Below is a small trained network, with its code and all its weights. Each question gives an input and a target symbol and asks what happens when units are switched off, that is, made to give their printed mean instead of their output.

import numpy as np


def w(rows, s, z=0):
    codes = np.array(rows[::2]) - 128.0
    scale = np.full(codes.shape[1], s)
    scale[-1] = z or s
    return codes * scale


def norm(h):
    return h / np.sqrt((h * h).mean(-1, keepdims=True) + 1e-5)


def f(y):
    return np.maximum(y, 0)


def softmax(a):
    e = np.exp(a - a.max(-1, keepdims=True))
    return e / e.sum(-1, keepdims=True)


def log_softmax(a):
    a = a - a.max(-1, keepdims=True)
    return a - np.log(np.exp(a).sum(-1, keepdims=True))


def net(x, mask):
    ids = ['ΛΩθμξπφ'.index(c) for c in x.split()]
    T = len(ids)
    res = E[ids] + P[:T]
    u = 0
    for l in range(3):
        q, k, v = (norm(res) @ M[l].T for M in (Q, K, V))
        z = softmax(np.where(np.tri(T) > 0, q @ k.T / 2**0.5, -1e9)) @ v
        res = res + np.where(mask[u], z, O[l][:, -1]) @ O[l][:, :-1]
        u += 1
        y = f(norm(res) @ A[l][:, :-1].T + A[l][:, -1])
        res = res + np.where(mask[u : u + 4], y, B[l][:, -1]) @ B[l][:, :-1]
        u += 4
    return log_softmax(norm(res)[-1] @ U[:, :-1].T + U[:, -1])


Q, K, V, O, A, B = {}, {}, {}, {}, {}, {}
E = w([
[108,244,220],'Λ',
[115,238,65],'Ω',
[149,34,254],'θ',
[121,26,189],'μ',
[26,90,223],'ξ',
[188,24,246],'π',
[71,204,73],'φ',
],0.0075)
P = w([
[162,65,137],'0',
[202,116,130],'1',
[93,121,180],'2',
[71,179,135],'3',
[156,56,85],'4',
[119,150,204],'5',
[81,168,117],'6',
[118,54,48],'7',
[155,158,248],'8',
],0.014)
Q[0] = w([
[2,84,106],'L0H0',
[43,154,13],'L0H0',
],0.0085)
K[0] = w([
[183,194,254],'L0H0',
[115,103,22],'L0H0',
],0.0045)
V[0] = w([
[254,211,193],'L0H0',
[211,127,72],'L0H0',
],0.0058)
O[0] = w([
[129,92,255,162],'L0H0',
[117,81,179,5],'L0H0',
],0.0067,0.0022)
A[0] = w([
[59,78,177,222],'L0N0',
[64,175,244,100],'L0N1',
[102,203,2,129],'L0N2',
[107,253,87,252],'L0N3',
],0.0076,0.0023)
B[0] = w([
[62,186,75,238],'L0N0',
[198,46,161,253],'L0N1',
[105,2,195,159],'L0N2',
[166,81,116,188],'L0N3',
],0.0053,0.0067)
Q[1] = w([
[59,251,68],'L1H0',
[62,123,123],'L1H0',
],0.012)
K[1] = w([
[113,181,2],'L1H0',
[15,23,83],'L1H0',
],0.0036)
V[1] = w([
[193,183,136],'L1H0',
[175,202,254],'L1H0',
],0.0071)
O[1] = w([
[169,108,61,1],'L1H0',
[9,122,2,241],'L1H0',
],0.0049,0.0025)
A[1] = w([
[99,199,94,95],'L1N0',
[42,139,206,171],'L1N1',
[213,128,2,254],'L1N2',
[85,144,47,230],'L1N3',
],0.0074,0.0024)
B[1] = w([
[2,36,199,131],'L1N0',
[153,192,163,254],'L1N1',
[215,123,124,147],'L1N2',
[54,80,93,156],'L1N3',
],0.0099,0.0074)
Q[2] = w([
[1,215,200],'L2H0',
[119,3,177],'L2H0',
],0.0072)
K[2] = w([
[132,50,217],'L2H0',
[100,253,102],'L2H0',
],0.0044)
V[2] = w([
[176,42,146],'L2H0',
[165,255,133],'L2H0',
],0.011)
O[2] = w([
[132,106,124,254],'L2H0',
[133,166,2,121],'L2H0',
],0.016,0.002)
A[2] = w([
[109,5,135,101],'L2N0',
[189,127,158,124],'L2N1',
[192,90,101,253],'L2N2',
[153,76,159,201],'L2N3',
],0.014,0.0041)
B[2] = w([
[63,158,1,253],'L2N0',
[42,73,124,199],'L2N1',
[41,10,139,201],'L2N2',
[234,62,128,250],'L2N3',
],0.0068,0.0046)
U = w([
[133,78,103,211],'Λ',
[60,152,65,190],'Ω',
[125,156,118,2],'θ',
[134,141,147,65],'μ',
[166,144,155,205],'ξ',
[67,177,142,7],'π',
[130,247,107,121],'φ',
],0.015,0.0024)

Each question gives the input, a string of symbols that net reads in full, and the target symbol t.
The units are the heads (2 rows each of Q, K, V and O) and the neurons (one row each of A and B). Each row of codes is followed by its name. A weight is (code - 128) times the scale printed after its matrix; where a second scale follows, it is the last column's (O, A, B and U).
mask holds one flag per unit, layer by layer, with each layer's heads first. A switched-off unit (its flag False) gives its mean, the last column of its rows in O or B, instead of its output. The means were averaged over made-up inputs and are rounded, as every weight is.
A unit's drop is (log p(t) with every unit on - log p(t) with that unit switched off) / (log p(t) with every unit on - log p(t) with every unit switched off).
The circuit of an input: a set's keep is (log p(t) with only the set's units on - log p(t) with every unit switched off) / (log p(t) with every unit on - log p(t) with every unit switched off). Starting from the 12 units with the biggest drops (on a tie, the unit counted first), units are removed one at a time, each time the one whose removal leaves the highest keep (on an exact tie, the one counted first), for as long as the keep stays at least 0.8.
circuit, biggest first: the units of the circuit, biggest drop first
top k neurons: the k neurons with the biggest drops, biggest first
k most important neurons of layer l: the k neurons of layer l with the biggest drops, biggest first
input Λ ξ π ξ Λ, target Ω: top neuron => (L2N0)
input ξ φ ξ φ ξ Ω, target Ω: top 3 neurons => (L0N1; L0N3; L0N0)
input Λ μ Λ Λ μ, target Ω: top 2 neurons => (L2N0; L0N1)
input ξ ξ μ π ξ ξ φ, target φ: top 4 neurons => (L0N1; L0N2; L0N0; L0N3)
input ξ π φ θ ξ ξ ξ, target φ: 2 most important neurons of layer 2 => (L2N2; L2N1)
input ξ ξ ξ ξ, target φ: top 3 neurons => (L0N1; L0N3; L1N3)
input Λ ξ Λ μ θ Λ Ω, target π: top 2 neurons => (L0N2; L0N1)
input θ θ φ Λ π Ω, target ξ: top 2 neurons => (L0N0; L0N1)
input ξ Λ ξ φ ξ Λ φ, target φ: top 4 neurons => (L0N2; L0N1; L0N0; L0N3)
input ξ ξ ξ Λ Λ, target Ω: 2 most important neurons of layer 1 => (L1N3; L1N0)
input ξ ξ Λ, target φ: 3 most important neurons of layer 0 => (L0N3; L0N1; L0N2)
input μ ξ Λ φ, target ξ: top 3 neurons => (L0N2; L1N1; L0N3)
input ξ ξ π ξ θ Ω, target ξ: top 2 neurons => (L2N0; L0N0)
input θ φ Λ ξ ξ, target Ω: circuit, biggest first => (L2N0)
input ξ φ ξ Λ π ξ θ, target φ: 3 most important neurons of layer 0 => (L0N1; L0N2; L0N0)
input ξ ξ Λ Λ φ Λ θ, target φ: 2 most important neurons of layer 0 => (L0N3; L0N1)
input ξ Λ Λ, target φ: 3 most important neurons of layer 0 => (L0N1; L0N0; L0N2)
input ξ Ω φ Λ Ω Ω ξ π Ω, target Ω: 3 most important neurons of layer 2 => (L2N1; L2N3; L2N2)
input ξ θ ξ μ, target φ: 2 most important neurons of layer 0 => (L0N2; L0N1)
input Ω π Λ Λ θ Λ ξ θ, target Ω: 2 most important neurons of layer 0 => (L0N1; L0N3)
